Below are the code and all the weights of a small trained network. Each question names an input and a target symbol and asks about switching units off, where a switched-off unit gives its printed mean instead of its output.

import numpy as np


def w(rows, s, z=0):
    codes = np.array(rows[::2]) - 128.0
    scale = np.full(codes.shape[1], s)
    scale[-1] = z or s
    return codes * scale


def f(y):
    return np.maximum(y, 0)


def softmax(a):
    e = np.exp(a - a.max(-1, keepdims=True))
    return e / e.sum(-1, keepdims=True)


def log_softmax(a):
    a = a - a.max(-1, keepdims=True)
    return a - np.log(np.exp(a).sum(-1, keepdims=True))


def net(x, mask):
    ids = ['ΛΞαεθπτφψ'.index(c) for c in x.split()]
    T = len(ids)
    res = E[ids] + P[:T]
    q, k, v = (res @ M[0].T for M in (Q, K, V))
    z = softmax(np.where(np.tri(T) > 0, q @ k.T / 2**0.5, -1e9)) @ v
    res = res + np.where(mask[0], z, O[0][:, -1]) @ O[0][:, :-1]
    y = f(res @ A[0][:, :-1].T + A[0][:, -1])
    res = res + np.where(mask[1:13], y, B[0][:, -1]) @ B[0][:, :-1]
    return log_softmax(res[-1] @ U[:, :-1].T + U[:, -1])


Q, K, V, O, A, B = {}, {}, {}, {}, {}, {}
E = w([
[120,150,175,196,100,144,174],'Λ',
[245,114,146,107,224,10,88],'Ξ',
[221,98,88,124,172,135,181],'α',
[122,201,51,214,215,117,144],'ε',
[133,170,144,68,33,159,124],'θ',
[47,126,137,121,94,185,52],'π',
[183,85,42,102,95,139,77],'τ',
[126,22,45,191,125,105,91],'φ',
[91,73,121,135,76,41,214],'ψ',
],0.014)
P = w([
[231,139,230,131,64,1,30],'0',
[215,106,175,123,40,79,53],'1',
[146,88,150,103,39,117,71],'2',
[145,132,86,147,37,126,80],'3',
[160,137,9,162,44,163,100],'4',
[123,173,11,166,25,141,113],'5',
[74,206,10,153,21,136,147],'6',
],0.005)
Q[0] = w([
[160,114,2,134,46,212,176],'head 1',
[132,237,132,157,137,144,183],'head 1',
],0.022)
K[0] = w([
[54,124,13,128,62,150,172],'head 1',
[173,152,127,127,186,250,179],'head 1',
],0.02)
V[0] = w([
[148,216,166,78,158,200,133],'head 1',
[145,101,159,136,137,122,248],'head 1',
],0.018)
O[0] = w([
[235,191,220,93,177,159,183,2],'head 1',
[145,161,103,195,101,19,254,74],'head 1',
],0.0072,0.0074)
A[0] = w([
[154,136,159,191,63,102,146,144],'neuron 1',
[151,112,87,194,155,109,146,177],'neuron 2',
[202,96,105,73,80,144,148,203],'neuron 3',
[124,140,129,166,215,99,92,68],'neuron 4',
[173,179,116,114,151,89,224,47],'neuron 5',
[104,132,143,64,62,90,154,64],'neuron 6',
[171,117,123,88,219,199,214,198],'neuron 7',
[75,70,85,75,193,113,169,198],'neuron 8',
[89,135,156,237,68,139,151,107],'neuron 9',
[177,182,175,129,124,198,193,114],'neuron 10',
[143,178,155,176,249,167,138,181],'neuron 11',
[152,120,166,109,187,190,79,4],'neuron 12',
],0.011,0.0027)
B[0] = w([
[128,130,110,103,86,200,101,198],'neuron 1',
[108,145,178,117,101,56,161,254],'neuron 2',
[128,210,85,104,178,119,122,249],'neuron 3',
[174,147,160,58,81,135,155,156],'neuron 4',
[129,100,119,249,142,179,153,186],'neuron 5',
[111,148,72,149,180,119,88,172],'neuron 6',
[133,120,211,134,188,88,126,188],'neuron 7',
[153,120,148,147,96,124,81,216],'neuron 8',
[153,134,168,61,173,169,166,214],'neuron 9',
[133,32,71,156,141,155,129,198],'neuron 10',
[67,79,96,90,87,105,150,163],'neuron 11',
[49,180,128,156,114,137,168,214],'neuron 12',
],0.016,0.0083)
U = w([
[156,141,94,95,143,114,131,4],'Λ',
[190,121,130,73,112,186,146,177],'Ξ',
[167,199,85,192,99,89,146,148],'α',
[244,219,158,71,163,46,48,241],'ε',
[137,93,114,94,221,76,137,132],'θ',
[109,194,192,107,152,129,90,83],'π',
[162,209,2,83,153,154,100,130],'τ',
[157,87,102,132,125,125,81,175],'φ',
[102,146,47,38,92,57,219,94],'ψ',
],0.006,0.0031)

Each question gives the input, a string of symbols that net reads in full, and the target symbol t.
The units are the heads (2 rows each of Q, K, V and O) and the neurons (one row each of A and B). Each row of codes is followed by its name. A weight is (code - 128) times the scale printed after its matrix; where a second scale follows, it is the last column's (O, A, B and U).
mask holds one flag per unit, heads first, then neurons. A switched-off unit (its flag False) gives its mean, the last column of its rows in O or B, instead of its output. The means were averaged over made-up inputs and are rounded, as every weight is.
A unit's drop is (log p(t) with every unit on - log p(t) with that unit switched off) / (log p(t) with every unit on - log p(t) with every unit switched off).
The circuit of an input: a set's keep is (log p(t) with only the set's units on - log p(t) with every unit switched off) / (log p(t) with every unit on - log p(t) with every unit switched off). Starting from the 12 units with the biggest drops (on a tie, the unit counted first), units are removed one at a time, each time the one whose removal leaves the highest keep (on an exact tie, the one counted first), for as long as the keep stays at least 0.8.
units of the circuit, in order: the units of the circuit, biggest drop first
most important unit: the unit with the biggest drop
k most important neurons: the k neurons with the biggest drops, biggest first
drop of u: that unit's drop, to one decimal
input α α α ψ α α θ, target τ: units of the circuit, in order -> [neuron 2; neuron 6]
input α α π α α, target π: 3 most important neurons -> [neuron 7; neuron 12; neuron 10]
input α α Ξ ε α, target ε: most important unit -> neuron 7
input Λ ε α φ ψ θ, target τ: units of the circuit, in order -> [neuron 6; neuron 2]
input α α ε τ α, target τ: units of the circuit, in order -> [head 1; neuron 2; neuron 7]
input ε τ Ξ ψ Ξ φ, target ψ: units of the circuit, in order -> [neuron 2; head 1]
input α α Λ, target Ξ: units of the circuit, in order -> [neuron 9; neuron 1; head 1]
input ε φ π α π α, target π: 3 most important neurons -> [neuron 12; neuron 7; neuron 10]
input α α π, target π: 3 most important neurons -> [neuron 12; neuron 10; neuron 3]
input θ ψ α α, target ψ: 2 most important neurons -> [neuron 2; neuron 9]
input ε θ Ξ Λ, target Ξ: drop of neuron 11 -> 0.0
input φ π α α, target τ: drop of head 1 -> 1.5
input ε α θ φ τ, target φ: drop of neuron 8 -> 0.2
input ψ α φ, target ψ: units of the circuit, in order -> [head 1]
